Below is a small trained network, with its code and all its weights. Each question gives an input and a class and asks what happens when units are switched off, that is, made to give their printed mean instead of their output.

import numpy as np


def w(rows, s, z=0):
    codes = np.array(rows[::2]) - 128.0
    scale = np.full(codes.shape[1], s)
    scale[-1] = z or s
    return codes * scale


def f(y):
    return y / 2 * (1 + np.tanh(0.7978845608 * (y + 0.044715 * y**3)))


def log_softmax(a):
    a = a - a.max(-1, keepdims=True)
    return a - np.log(np.exp(a).sum(-1, keepdims=True))


def net(x, mask):
    res = np.array(x, float).reshape(1, 4) / 4 @ E
    y = f(res @ A[0][:, :-1].T + A[0][:, -1])
    res = res + np.where(mask, y, B[0][:, -1]) @ B[0][:, :-1]
    return log_softmax(res[-1] @ U[:, :-1].T + U[:, -1])


A, B = {}, {}
E = w([
[126,125,125,132,130,128],'x0',
[171,3,115,96,76,127],'x1',
[173,97,216,209,145,143],'x2',
[175,141,90,113,162,235],'x3',
],0.015)
A[0] = w([
[176,124,142,156,137,165,133],'n0',
[96,150,142,141,132,101,158],'n1',
[121,150,138,125,119,140,143],'n2',
[171,27,116,90,70,130,173],'n3',
[169,136,93,117,159,250,176],'n4',
[102,137,116,113,127,110,167],'n5',
[133,123,155,161,142,125,144],'n6',
[167,109,199,217,134,148,178],'n7',
[89,208,140,159,165,135,245],'n8',
[131,148,130,126,125,155,101],'n9',
[106,117,95,102,99,101,159],'n10',
[100,148,60,61,113,110,232],'n11',
[97,143,123,114,125,114,170],'n12',
[86,114,156,140,109,17,239],'n13',
[127,154,111,125,173,158,140],'n14',
[112,125,151,127,111,58,200],'n15',
[159,133,105,107,133,169,141],'n16',
],0.016,0.012)
B[0] = w([
[168,125,147,95,170,120,179],'n0',
[143,165,122,147,114,106,167],'n1',
[128,140,127,142,141,132,141],'n2',
[128,37,123,81,79,118,243],'n3',
[154,110,99,83,195,172,235],'n4',
[115,174,88,138,100,115,157],'n5',
[148,122,170,156,134,117,168],'n6',
[175,85,195,145,159,95,252],'n7',
[110,201,151,198,185,148,244],'n8',
[121,113,130,125,140,141,137],'n9',
[108,133,120,111,89,131,173],'n10',
[79,156,9,122,89,181,225],'n11',
[116,162,107,135,119,120,159],'n12',
[95,140,159,173,61,61,244],'n13',
[114,122,125,146,177,169,168],'n14',
[112,124,141,155,84,97,199],'n15',
[136,120,85,106,145,146,167],'n16',
],0.014,0.023)
U = w([
[68,247,85,194,71,107,251],'0',
[144,176,226,227,139,55,136],'1',
[75,177,48,145,198,222,148],'2',
[194,154,199,154,233,192,139],'3',
[39,91,88,95,2,102,108],'4',
[147,32,207,154,61,59,104],'5',
[147,86,37,16,98,196,30],'6',
[249,50,145,32,164,112,79],'7',
],0.0071,0.0026)

Each question gives the input, the list of numbers given to net, and the class t.
The units are the neurons (one row each of A and B). Each row of codes is followed by its name. A weight is (code - 128) times the scale printed after its matrix; where a second scale follows, it is the last column's (A, B and U).
mask holds one flag per neuron, in row order. A switched-off neuron (its flag False) gives its mean, the last column of its row in B, instead of its output. The means were averaged over made-up inputs and are rounded, as every weight is.
A unit's drop is (log p(t) with every unit on - log p(t) with that unit switched off) / (log p(t) with every unit on - log p(t) with every unit switched off).
The circuit of an input: a set's keep is (log p(t) with only the set's units on - log p(t) with every unit switched off) / (log p(t) with every unit on - log p(t) with every unit switched off). Starting from the 12 units with the biggest drops (on a tie, the unit counted first), units are removed one at a time, each time the one whose removal leaves the highest keep (on an exact tie, the one counted first), for as long as the keep stays at least 0.8.
circuit, biggest first: the units of the circuit, biggest drop first
unit that matters most: the unit with the biggest drop
top k neurons: the k neurons with the biggest drops, biggest first
drop of u: that unit's drop, to one decimal
input [3,5,1,3], class 7: unit that matters most -> n11
input [0,-1,2,1], class 3: circuit, biggest first -> n13; n11
input [-2,-1,1,1], class 3: circuit, biggest first -> n11; n13
input [-2,6,0,2], class 6: circuit, biggest first -> n7; n13
input [8,5,0,2], class 6: circuit, biggest first -> n7; n13
input [7,2,0,-8], class 4: top 2 neurons -> n7; n8
input [2,1,7,2], class 7: circuit, biggest first -> n8; n13
input [-1,0,-8,-5], class 0: top 3 neurons -> n3; n5; n12
input [0,0,7,1], class 3: top 3 neurons -> n13; n3; n15
input [1,2,0,5], class 6: top 2 neurons -> n7; n8
input [-1,5,1,6], class 7: top 2 neurons -> n11; n0
input [0,4,-3,1], class 6: top 2 neurons -> n13; n15
input [-1,1,-8,1], class 6: top 2 neurons -> n8; n13
input [0,-1,-5,3], class 2: unit that matters most -> n3
input [-5,-2,5,2], class 3: drop of n13 -> 0.1
input [8,1,-2,-7], class 4: drop of n8 -> 2.4
input [4,-2,-4,1], class 2: drop of n13 -> 1.1
input [2,-1,-2,-5], class 0: drop of n3 -> 0.3
